Below are the code and all the weights of a small trained network. Each question names an input and a class and asks about switching units off, where a switched-off unit gives its printed mean instead of its output.

import numpy as np


def w(rows, s, z=0):
    codes = np.array(rows[::2]) - 128.0
    scale = np.full(codes.shape[1], s)
    scale[-1] = z or s
    return codes * scale


def f(y):
    return np.maximum(y, 0)


def log_softmax(a):
    a = a - a.max(-1, keepdims=True)
    return a - np.log(np.exp(a).sum(-1, keepdims=True))


def net(x, mask):
    res = np.array(x, float).reshape(1, 5) / 4 @ E
    y = f(res @ A[0][:, :-1].T + A[0][:, -1])
    res = res + np.where(mask, y, B[0][:, -1]) @ B[0][:, :-1]
    return log_softmax(res[-1] @ U[:, :-1].T + U[:, -1])


A, B = {}, {}
E = w([
[129,126,131,128],'x0',
[69,58,96,168],'x1',
[217,77,91,123],'x2',
[124,140,106,129],'x3',
[104,101,126,7],'x4',
],0.021)
A[0] = w([
[204,118,117,214,159],'n1',
[187,65,54,48,96],'n2',
[148,51,92,167,131],'n3',
[25,164,177,67,148],'n4',
[99,189,95,160,129],'n5',
[98,188,160,206,193],'n6',
[40,5,79,175,131],'n7',
[194,195,211,98,245],'n8',
[90,174,163,178,178],'n9',
[127,132,79,164,134],'n10',
[57,31,121,123,137],'n11',
],0.015,0.012)
B[0] = w([
[196,67,44,225,222],'n1',
[131,204,242,154,207],'n2',
[122,60,144,153,186],'n3',
[96,163,15,58,238],'n4',
[148,151,143,140,176],'n5',
[152,160,217,106,235],'n6',
[21,14,151,102,250],'n7',
[173,214,101,144,237],'n8',
[68,148,251,88,210],'n9',
[154,97,156,140,163],'n10',
[66,94,137,133,213],'n11',
],0.013,0.025)
U = w([
[164,177,230,123,217],'0',
[77,96,254,136,124],'1',
[184,142,56,206,145],'2',
[119,35,96,187,4],'3',
[122,174,31,103,201],'4',
[69,74,73,78,32],'5',
],0.015,0.0029)

Each question gives the input, the list of numbers given to net, and the class t.
The units are the neurons (one row each of A and B). Each row of codes is followed by its name. A weight is (code - 128) times the scale printed after its matrix; where a second scale follows, it is the last column's (A, B and U).
mask holds one flag per neuron, in row order. A switched-off neuron (its flag False) gives its mean, the last column of its row in B, instead of its output. The means were averaged over made-up inputs and are rounded, as every weight is.
A unit's drop is (log p(t) with every unit on - log p(t) with that unit switched off) / (log p(t) with every unit on - log p(t) with every unit switched off).
The circuit of an input: a set's keep is (log p(t) with only the set's units on - log p(t) with every unit switched off) / (log p(t) with every unit on - log p(t) with every unit switched off). Starting from all 11 units, units are removed one at a time, each time the one whose removal leaves the highest keep (on an exact tie, the one counted first), for as long as the keep stays at least 0.8.
units of the circuit, in order: the units of the circuit, biggest drop first
unit that matters most: the unit with the biggest drop
top k neurons: the k neurons with the biggest drops, biggest first
drop when u is switched off: that unit's drop, to one decimal
input [1,0,0,8,3], class 4: units of the circuit, in order => (n7, n6)
input [3,7,-1,4,8], class 5: unit that matters most => n4
input [8,0,-7,8,1], class 4: top 3 neurons => (n4, n7, n2)
input [0,0,-2,-2,0], class 0: top 2 neurons => (n7, n1)
input [1,-1,-4,7,1], class 4: top 2 neurons => (n4, n2)
input [1,-2,-4,0,1], class 4: top 2 neurons => (n4, n2)
input [-8,-2,0,3,-7], class 0: top 4 neurons => (n6, n9, n4, n7)
input [8,0,1,6,-3], class 2: top 3 neurons => (n7, n2, n1)
input [-7,0,-7,5,6], class 4: top 2 neurons => (n7, n4)
input [-3,-8,1,-4,-8], class 2: top 3 neurons => (n1, n2, n8)
input [5,2,8,6,0], class 3: top 3 neurons => (n1, n9, n6)
input [2,0,-6,6,-3], class 0: top 2 neurons => (n7, n11)
input [2,-5,0,8,0], class 0: drop when n4 is switched off => 5.2
input [-1,6,5,4,6], class 1: units of the circuit, in order => (n2)
input [-7,-7,8,-1,-3], class 2: drop when n8 is switched off => 0.0
input [1,0,7,-5,-5], class 2: drop when n7 is switched off => 0.9
